Below are the code and all the weights of a small trained network. Each question names an input and a class and asks about switching units off, where a switched-off unit gives its printed mean instead of its output.

import numpy as np


def w(rows, s, z=0):
    codes = np.array(rows[::2]) - 128.0
    scale = np.full(codes.shape[1], s)
    scale[-1] = z or s
    return codes * scale


def f(y):
    return np.maximum(y, 0)


def log_softmax(a):
    a = a - a.max(-1, keepdims=True)
    return a - np.log(np.exp(a).sum(-1, keepdims=True))


def net(x, mask):
    res = np.array(x, float).reshape(1, 5) / 4 @ E
    y = f(res @ A[0][:, :-1].T + A[0][:, -1])
    res = res + np.where(mask, y, B[0][:, -1]) @ B[0][:, :-1]
    return log_softmax(res[-1] @ U[:, :-1].T + U[:, -1])


A, B = {}, {}
E = w([
[76,145,188,71,157,83,46],'x0',
[16,87,59,103,78,172,109],'x1',
[150,168,24,160,205,110,69],'x2',
[140,185,142,210,27,121,67],'x3',
[129,235,145,82,144,252,116],'x4',
],0.011)
A[0] = w([
[152,187,150,189,30,133,35,39],'neuron 1',
[140,111,124,64,181,146,150,71],'neuron 2',
[32,117,80,115,92,176,109,39],'neuron 3',
[144,151,26,144,176,132,72,99],'neuron 4',
[181,104,51,189,90,191,222,72],'neuron 5',
[131,217,131,70,113,251,99,1],'neuron 6',
[131,177,59,96,158,104,75,44],'neuron 7',
[181,172,168,138,158,109,150,99],'neuron 8',
[108,141,130,188,54,132,81,160],'neuron 9',
[79,103,67,104,88,167,119,86],'neuron 10',
[73,119,115,84,189,157,180,100],'neuron 11',
[81,129,189,87,153,94,25,101],'neuron 12',
[55,98,99,133,116,136,117,138],'neuron 13',
[143,83,95,72,136,86,155,100],'neuron 14',
[86,67,123,199,92,49,106,87],'neuron 15',
[104,113,201,72,53,152,176,43],'neuron 16',
],0.012,0.0035)
B[0] = w([
[110,120,89,112,229,200,141,227],'neuron 1',
[114,139,128,97,173,186,162,190],'neuron 2',
[187,151,186,144,137,166,77,216],'neuron 3',
[70,71,195,236,68,144,169,227],'neuron 4',
[42,206,152,43,104,88,2,254],'neuron 5',
[170,101,51,90,43,7,248,246],'neuron 6',
[83,92,170,179,130,131,139,193],'neuron 7',
[201,131,209,136,114,139,91,189],'neuron 8',
[139,92,90,66,209,192,180,211],'neuron 9',
[214,126,176,139,147,116,81,203],'neuron 10',
[137,143,66,112,175,185,159,208],'neuron 11',
[77,239,134,74,88,102,82,225],'neuron 12',
[204,133,160,130,100,111,66,202],'neuron 13',
[136,107,93,72,178,141,201,191],'neuron 14',
[159,114,43,120,104,83,188,249],'neuron 15',
[51,19,197,235,120,128,129,211],'neuron 16',
],0.0099,0.014)
U = w([
[167,105,80,125,90,68,175,202],'0',
[120,119,105,111,183,210,149,8],'1',
[64,81,179,220,93,144,137,36],'2',
[64,178,138,87,97,114,69,97],'3',
[255,130,188,155,134,136,90,253],'4',
],0.016,0.0023)

Each question gives the input, the list of numbers given to net, and the class t.
The units are the neurons (one row each of A and B). Each row of codes is followed by its name. A weight is (code - 128) times the scale printed after its matrix; where a second scale follows, it is the last column's (A, B and U).
mask holds one flag per neuron, in row order. A switched-off neuron (its flag False) gives its mean, the last column of its row in B, instead of its output. The means were averaged over made-up inputs and are rounded, as every weight is.
A unit's drop is (log p(t) with every unit on - log p(t) with that unit switched off) / (log p(t) with every unit on - log p(t) with every unit switched off).
most important unit: the unit with the biggest drop
k most important neurons: the k neurons with the biggest drops, biggest first
drop when u is switched off: that unit's drop, to one decimal
input [7,8,-8,8,-2], class 1: most important unit => neuron 9
input [7,-2,-4,-4,-5], class 3: 2 most important neurons => [neuron 12; neuron 6]
input [4,4,-8,-6,7], class 2: 2 most important neurons => [neuron 16; neuron 15]
input [7,1,-8,2,-3], class 2: 2 most important neurons => [neuron 16; neuron 5]
input [5,7,-2,5,5], class 4: 3 most important neurons => [neuron 3; neuron 5; neuron 10]
input [3,8,6,-6,6], class 4: 2 most important neurons => [neuron 3; neuron 10]
input [-7,6,8,-2,-2], class 2: 3 most important neurons => [neuron 4; neuron 12; neuron 7]
input [-4,8,3,-3,7], class 4: 4 most important neurons => [neuron 3; neuron 10; neuron 15; neuron 13]
input [-7,-1,7,8,-2], class 1: 4 most important neurons => [neuron 1; neuron 9; neuron 16; neuron 12]
input [-6,3,-5,-3,2], class 3: 2 most important neurons => [neuron 5; neuron 4]
input [1,5,3,-2,5], class 0: 2 most important neurons => [neuron 6; neuron 8]
input [-5,-6,-4,8,-6], class 1: 3 most important neurons => [neuron 1; neuron 6; neuron 9]
input [0,3,-5,-7,-5], class 1: 2 most important neurons => [neuron 6; neuron 11]
input [-1,-5,5,-1,-2], class 2: most important unit => neuron 4
input [6,8,7,3,-6], class 4: drop when neuron 15 is switched off => 0.0
input [8,-8,3,2,-4], class 3: drop when neuron 10 is switched off => 0.4
input [0,8,-3,-5,-1], class 4: drop when neuron 10 is switched off => 0.1
